Below is a small trained network, with its code and all its weights. Each question gives an input and a class and asks what happens when units are switched off, that is, made to give their printed mean instead of their output.

import numpy as np


def w(rows, s, z=0):
    codes = np.array(rows[::2]) - 128.0
    scale = np.full(codes.shape[1], s)
    scale[-1] = z or s
    return codes * scale


def norm(h):
    return h / np.sqrt((h * h).mean(-1, keepdims=True) + 1e-5)


def f(y):
    return np.maximum(y, 0)


def log_softmax(a):
    a = a - a.max(-1, keepdims=True)
    return a - np.log(np.exp(a).sum(-1, keepdims=True))


def net(x, mask):
    res = np.array(x, float).reshape(1, 8) / 4 @ E
    u = 0
    for l in range(2):
        y = f(norm(res) @ A[l][:, :-1].T + A[l][:, -1])
        res = res + np.where(mask[u : u + 3], y, B[l][:, -1]) @ B[l][:, :-1]
        u += 3
    return log_softmax(norm(res)[-1] @ U[:, :-1].T + U[:, -1])


A, B = {}, {}
E = w([
[150,115,116,130,87,170,118,163,136,111,120],'x0',
[143,90,80,119,176,188,113,255,88,122,159],'x1',
[121,165,182,166,111,111,114,124,134,47,119],'x2',
[93,149,168,141,97,58,126,25,162,66,99],'x3',
[121,78,118,69,71,88,119,65,183,188,132],'x4',
[104,110,109,159,111,137,152,147,127,130,122],'x5',
[142,112,125,164,179,110,124,204,167,172,126],'x6',
[161,115,125,87,99,87,137,42,197,103,84],'x7',
],0.0079)
A[0] = w([
[134,141,233,163,185,120,138,202,98,15,151,161],'0.n1',
[130,85,95,65,8,37,164,1,162,142,71,252],'0.n2',
[194,66,48,154,164,186,155,225,37,231,227,125],'0.n3',
],0.0051,0.0015)
B[0] = w([
[59,135,120,219,173,88,111,126,101,93,64,204],'0.n1',
[147,78,248,178,8,94,123,93,231,152,158,254],'0.n2',
[143,164,82,8,182,224,185,78,156,153,147,254],'0.n3',
],0.011,0.0082)
A[1] = w([
[200,131,63,76,173,169,255,170,81,172,151,17],'1.n1',
[207,78,212,135,98,76,115,39,162,94,181,1],'1.n2',
[245,113,113,78,138,105,158,158,110,83,97,46],'1.n3',
],0.0055,0.00083)
B[1] = w([
[129,111,47,165,30,227,43,163,91,191,220,238],'1.n1',
[180,58,165,148,47,57,117,188,85,204,196,254],'1.n2',
[51,84,254,141,221,119,123,162,100,164,121,142],'1.n3',
],0.0082,0.0071)
U = w([
[129,145,48,61,157,221,143,147,120,160,179,132],'0',
[187,100,196,113,2,26,143,53,183,134,141,250],'1',
[82,171,119,186,167,51,115,134,67,50,51,31],'2',
],0.0077,0.0021)

Each question gives the input, the list of numbers given to net, and the class t.
The units are the neurons (one row each of A and B). Each row of codes is followed by its name. A weight is (code - 128) times the scale printed after its matrix; where a second scale follows, it is the last column's (A, B and U).
mask holds one flag per neuron, layer by layer. A switched-off neuron (its flag False) gives its mean, the last column of its row in B, instead of its output. The means were averaged over made-up inputs and are rounded, as every weight is.
A unit's drop is (log p(t) with every unit on - log p(t) with that unit switched off) / (log p(t) with every unit on - log p(t) with every unit switched off).
The circuit of an input: a set's keep is (log p(t) with only the set's units on - log p(t) with every unit switched off) / (log p(t) with every unit on - log p(t) with every unit switched off). Starting from all 6 units, units are removed one at a time, each time the one whose removal leaves the highest keep (on an exact tie, the one counted first), for as long as the keep stays at least 0.8.
units of the circuit, in order: the units of the circuit, biggest drop first
k most important neurons: the k neurons with the biggest drops, biggest first
drop of u: that unit's drop, to one decimal
input [7,-3,-1,-5,7,3,0,-3], class 0: most important neuron => 0.n3
input [-7,2,-5,4,-7,0,-8,-5], class 2: 3 most important neurons => 0.n1, 0.n3, 1.n1
input [6,3,7,3,-1,7,-6,0], class 2: units of the circuit, in order => 0.n2, 0.n1
input [2,2,-5,-1,-1,-1,6,8], class 0: units of the circuit, in order => 0.n2, 1.n2
input [5,4,7,1,-4,8,-6,6], class 2: units of the circuit, in order => 0.n2, 0.n1
input [-1,-4,5,-4,-1,5,-1,-7], class 2: 2 most important neurons => 0.n1, 1.n1
input [3,2,5,-3,-8,-7,-4,-2], class 2: 2 most important neurons => 0.n1, 1.n1
input [2,-2,7,-7,-3,1,4,8], class 2: drop of 0.n2 => 0.4
input [1,-7,8,-6,-8,-8,1,-2], class 2: drop of 1.n1 => 0.0
input [7,-2,8,2,-4,-6,2,0], class 2: drop of 0.n2 => 0.1
input [-4,2,-1,-2,-1,0,-8,0], class 0: drop of 0.n2 => 1.8
